Below are the code and all the weights of a small trained network. Each question names an input and a class and asks about switching units off, where a switched-off unit gives its printed mean instead of its output.

import numpy as np


def w(rows, s, z=0):
    codes = np.array(rows[::2]) - 128.0
    scale = np.full(codes.shape[1], s)
    scale[-1] = z or s
    return codes * scale


def f(y):
    return y / 2 * (1 + np.tanh(0.7978845608 * (y + 0.044715 * y**3)))


def log_softmax(a):
    a = a - a.max(-1, keepdims=True)
    return a - np.log(np.exp(a).sum(-1, keepdims=True))


def net(x, mask):
    res = np.array(x, float).reshape(1, 8) / 4 @ E
    y = f(res @ A[0][:, :-1].T + A[0][:, -1])
    res = res + np.where(mask, y, B[0][:, -1]) @ B[0][:, :-1]
    return log_softmax(res[-1] @ U[:, :-1].T + U[:, -1])


A, B = {}, {}
E = w([
[255,117,193,170,140,116,157,77,204],'x0',
[126,148,181,82,141,146,137,102,79],'x1',
[125,178,54,60,99,89,222,48,195],'x2',
[171,51,74,74,241,144,168,179,74],'x3',
[223,195,128,117,35,185,187,237,72],'x4',
[192,207,42,137,180,196,46,35,74],'x5',
[125,122,122,132,122,130,129,125,128],'x6',
[127,130,131,125,127,132,127,126,126],'x7',
],0.0079)
A[0] = w([
[111,64,161,160,85,123,198,222,142,97],'N0',
[176,112,184,170,125,112,143,80,160,145],'N1',
[186,180,59,157,143,206,39,93,124,44],'N2',
[46,161,96,108,131,156,112,162,112,69],'N3',
[174,48,83,119,187,155,180,177,109,71],'N4',
[156,66,218,212,165,149,36,177,91,70],'N5',
[135,179,81,100,144,59,161,126,137,111],'N6',
[59,161,95,87,120,130,105,151,113,78],'N7',
[117,163,87,92,173,142,195,130,190,72],'N8',
[168,86,98,216,113,107,137,128,168,254],'N9',
[121,96,145,201,132,138,86,137,91,35],'N10',
[17,91,83,101,77,121,103,196,140,113],'N11',
[122,132,83,105,92,102,196,85,154,40],'N12',
[129,73,132,105,150,119,147,96,86,117],'N13',
[110,156,202,192,2,70,108,101,166,67],'N14',
[104,89,181,131,128,90,165,152,182,40],'N15',
[155,127,187,6,108,132,171,56,124,194],'N16',
[218,68,142,100,181,98,169,122,124,153],'N17',
[121,88,137,187,108,164,152,122,98,1],'N18',
[60,93,232,31,100,71,151,181,168,128],'N19',
[104,206,157,176,73,154,77,88,121,81],'N20',
[47,43,158,146,208,58,98,31,151,117],'N21',
[140,84,182,172,148,173,81,195,78,140],'N22',
[203,182,148,121,51,183,195,216,94,36],'N23',
[71,162,109,72,141,118,99,143,75,251],'N24',
[103,124,175,117,164,90,91,104,153,57],'N25',
],0.0094,0.0081)
B[0] = w([
[146,68,127,108,134,170,101,44,72,202],'N0',
[156,179,215,154,198,162,142,171,172,184],'N1',
[178,31,143,71,151,151,119,33,62,212],'N2',
[170,198,211,142,180,79,92,130,142,166],'N3',
[34,128,137,43,189,45,82,153,124,182],'N4',
[125,188,103,180,78,53,196,93,162,210],'N5',
[128,132,105,173,78,92,134,97,110,168],'N6',
[191,113,222,170,167,92,152,139,184,166],'N7',
[85,195,106,179,84,22,111,103,117,163],'N8',
[95,172,150,147,150,245,201,138,140,213],'N9',
[154,122,70,185,84,35,151,89,120,145],'N10',
[156,169,199,154,171,180,154,153,153,201],'N11',
[147,167,125,192,94,17,100,103,112,164],'N12',
[91,168,135,72,111,143,114,146,157,146],'N13',
[33,156,124,44,214,84,110,160,122,211],'N14',
[218,92,142,97,162,105,104,54,41,155],'N15',
[109,170,108,209,108,143,182,133,118,217],'N16',
[76,156,212,84,182,133,142,170,127,192],'N17',
[197,129,188,68,151,2,72,95,166,120],'N18',
[165,74,76,122,139,144,129,54,62,224],'N19',
[44,127,129,54,197,103,117,145,94,195],'N20',
[176,109,58,97,42,173,42,187,164,246],'N21',
[98,183,80,176,91,83,168,98,141,213],'N22',
[184,96,78,108,46,153,17,182,213,231],'N23',
[140,151,134,141,181,189,188,144,192,248],'N24',
[175,101,114,125,79,144,105,199,162,146],'N25',
],0.0095,0.011)
U = w([
[208,108,97,90,15,155,31,192,171,60],'0',
[219,69,118,96,156,152,129,1,52,69],'1',
[37,122,135,37,177,55,116,172,124,54],'2',
[135,164,105,201,38,50,204,76,132,53],'3',
[125,136,118,147,102,203,183,142,116,253],'4',
[234,144,238,155,172,147,166,144,181,36],'5',
],0.0089,0.014)

Each question gives the input, the list of numbers given to net, and the class t.
The units are the neurons (one row each of A and B). Each row of codes is followed by its name. A weight is (code - 128) times the scale printed after its matrix; where a second scale follows, it is the last column's (A, B and U).
mask holds one flag per neuron, in row order. A switched-off neuron (its flag False) gives its mean, the last column of its row in B, instead of its output. The means were averaged over made-up inputs and are rounded, as every weight is.
A unit's drop is (log p(t) with every unit on - log p(t) with that unit switched off) / (log p(t) with every unit on - log p(t) with every unit switched off).
The circuit of an input: a set's keep is (log p(t) with only the set's units on - log p(t) with every unit switched off) / (log p(t) with every unit on - log p(t) with every unit switched off). Starting from the 12 units with the biggest drops (on a tie, the unit counted first), units are removed one at a time, each time the one whose removal leaves the highest keep (on an exact tie, the one counted first), for as long as the keep stays at least 0.8.
units of the circuit, in order: the units of the circuit, biggest drop first
most important unit: the unit with the biggest drop
top k neurons: the k neurons with the biggest drops, biggest first
drop when u is switched off: that unit's drop, to one decimal
input [-3,1,-8,-4,6,0,0,1], class 3: units of the circuit, in order => (N5)
input [-7,-2,2,-5,-6,2,-1,-6], class 5: units of the circuit, in order => (N11; N7)
input [-7,0,1,-8,-7,5,8,-3], class 2: top 3 neurons => (N20; N23; N14)
input [2,1,5,-8,-7,-7,6,-2], class 2: top 3 neurons => (N14; N23; N2)
input [-8,1,-6,-6,-5,7,-7,-4], class 5: units of the circuit, in order => (N7; N3)
input [-7,-5,-5,6,3,-2,-5,-1], class 5: units of the circuit, in order => (N11; N3)
input [-1,5,1,-6,0,1,1,-5], class 2: top 2 neurons => (N14; N20)
input [5,5,-7,-1,-6,-4,1,-5], class 3: top 2 neurons => (N5; N23)
input [4,2,2,-8,-8,-8,-2,4], class 0: top 2 neurons => (N21; N25)
input [6,-7,0,-8,-5,7,-4,-6], class 2: top 3 neurons => (N14; N20; N19)
input [-8,5,-7,-1,-5,4,-2,3], class 5: units of the circuit, in order => (N3; N7)
input [-1,-8,0,8,7,-2,8,0], class 2: top 2 neurons => (N4; N21)
input [2,5,-1,-7,-6,-1,0,-4], class 2: top 2 neurons => (N14; N23)
input [5,-3,4,-1,-1,-5,6,-5], class 1: most important unit => N15
input [-6,-6,-6,-7,6,5,8,-5], class 2: top 2 neurons => (N20; N14)
input [3,-3,6,-7,1,1,-2,-2], class 2: top 2 neurons => (N14; N20)
input [-7,2,-8,-5,6,6,-8,-3], class 3: top 4 neurons => (N22; N5; N10; N21)
input [-6,-3,3,6,2,-1,7,4], class 2: top 4 neurons => (N4; N9; N1; N16)
input [7,1,-4,-7,1,7,-1,-1], class 1: drop when N24 is switched off => 0.2
input [-6,1,-1,5,-6,-3,6,5], class 0: drop when N21 is switched off => 1.2
input [2,-2,7,5,1,2,-1,-1], class 3: drop when N14 is switched off => 0.1
input [4,4,-2,4,-1,-6,-8,8], class 1: most important unit => N19
